Below is a small trained network, with its code and all its weights. Each question gives an input and a class and asks what happens when units are switched off, that is, made to give their printed mean instead of their output.

import numpy as np


def w(rows, s, z=0):
    codes = np.array(rows[::2]) - 128.0
    scale = np.full(codes.shape[1], s)
    scale[-1] = z or s
    return codes * scale


def f(y):
    return y / 2 * (1 + np.tanh(0.7978845608 * (y + 0.044715 * y**3)))


def log_softmax(a):
    a = a - a.max(-1, keepdims=True)
    return a - np.log(np.exp(a).sum(-1, keepdims=True))


def net(x, mask):
    res = np.array(x, float).reshape(1, 6) / 4 @ E
    y = f(res @ A[0][:, :-1].T + A[0][:, -1])
    res = res + np.where(mask, y, B[0][:, -1]) @ B[0][:, :-1]
    return log_softmax(res[-1] @ U[:, :-1].T + U[:, -1])


A, B = {}, {}
E = w([
[137,119,135,137],'x0',
[164,48,80,70],'x1',
[141,153,43,186],'x2',
[128,129,126,127],'x3',
[254,150,169,129],'x4',
[128,125,128,132],'x5',
],0.011)
A[0] = w([
[162,115,68,238,103],'N1',
[134,162,69,148,78],'N2',
[122,143,173,189,135],'N3',
[116,64,152,67,174],'N4',
[164,65,9,120,124],'N5',
[60,101,131,136,122],'N6',
[136,166,14,138,142],'N7',
[6,79,124,167,65],'N8',
[175,78,174,123,254],'N9',
[78,217,176,163,91],'N10',
[236,209,68,97,142],'N11',
[32,63,59,132,67],'N12',
[109,120,172,127,238],'N13',
[107,198,155,161,64],'N14',
],0.011,0.0048)
B[0] = w([
[55,191,209,70,213],'N1',
[116,122,166,93,159],'N2',
[131,123,79,145,188],'N3',
[63,163,78,114,214],'N4',
[113,154,91,95,234],'N5',
[149,138,173,173,191],'N6',
[54,153,167,124,220],'N7',
[196,56,157,121,245],'N8',
[74,120,109,184,245],'N9',
[136,109,46,96,239],'N10',
[126,64,157,172,254],'N11',
[229,160,166,186,241],'N12',
[45,187,126,155,207],'N13',
[194,125,49,2,189],'N14',
],0.0081,0.007)
U = w([
[100,184,118,156,255],'0',
[56,214,217,75,94],'1',
[176,151,8,65,96],'2',
[232,152,200,162,40],'3',
],0.012,0.0053)

Each question gives the input, the list of numbers given to net, and the class t.
The units are the neurons (one row each of A and B). Each row of codes is followed by its name. A weight is (code - 128) times the scale printed after its matrix; where a second scale follows, it is the last column's (A, B and U).
mask holds one flag per neuron, in row order. A switched-off neuron (its flag False) gives its mean, the last column of its row in B, instead of its output. The means were averaged over made-up inputs and are rounded, as every weight is.
A unit's drop is (log p(t) with every unit on - log p(t) with that unit switched off) / (log p(t) with every unit on - log p(t) with every unit switched off).
The circuit of an input: a set's keep is (log p(t) with only the set's units on - log p(t) with every unit switched off) / (log p(t) with every unit on - log p(t) with every unit switched off). Starting from the 12 units with the biggest drops (on a tie, the unit counted first), units are removed one at a time, each time the one whose removal leaves the highest keep (on an exact tie, the one counted first), for as long as the keep stays at least 0.8.
circuit, biggest first: the units of the circuit, biggest drop first
k most important neurons: the k neurons with the biggest drops, biggest first
drop when u is switched off: that unit's drop, to one decimal
input [-4,-3,5,2,5,0], class 1: circuit, biggest first => (N1)
input [7,-2,-3,8,4,8], class 0: circuit, biggest first => (N8; N9; N1)
input [8,-5,-4,-2,-1,4], class 0: circuit, biggest first => (N1; N10)
input [-4,-8,0,1,4,-2], class 2: circuit, biggest first => (N14; N10)
input [-6,3,0,7,-8,7], class 3: circuit, biggest first => (N12; N8)
input [5,-4,0,-6,-6,-7], class 3: circuit, biggest first => (N8; N12; N4)
input [8,6,-6,0,1,0], class 0: 2 most important neurons => (N9; N1)
input [2,-8,4,7,-8,2], class 2: circuit, biggest first => (N10; N14)
input [-4,-3,-6,-5,-8,0], class 3: circuit, biggest first => (N8; N12)
input [8,-1,-4,3,7,-6], class 0: circuit, biggest first => (N9; N12)
input [-4,-7,6,-4,4,-7], class 2: 3 most important neurons => (N14; N10; N3)
input [5,-6,1,-5,-8,-2], class 3: 3 most important neurons => (N8; N12; N6)
input [-6,-4,-6,8,6,1], class 0: 2 most important neurons => (N1; N9)
input [-7,3,-2,7,7,-6], class 0: circuit, biggest first => (N9)
input [0,-3,4,4,-2,0], class 1: 2 most important neurons => (N1; N7)
input [-4,6,-4,-8,-7,1], class 3: 3 most important neurons => (N12; N8; N6)
input [-2,-2,5,-5,-1,3], class 1: drop when N7 is switched off => 0.1
input [3,1,4,5,2,7], class 1: drop when N1 is switched off => 0.3
input [3,0,-8,-1,7,4], class 1: drop when N6 is switched off => 0.0
input [2,0,6,-7,-6,3], class 1: drop when N1 is switched off => 0.6
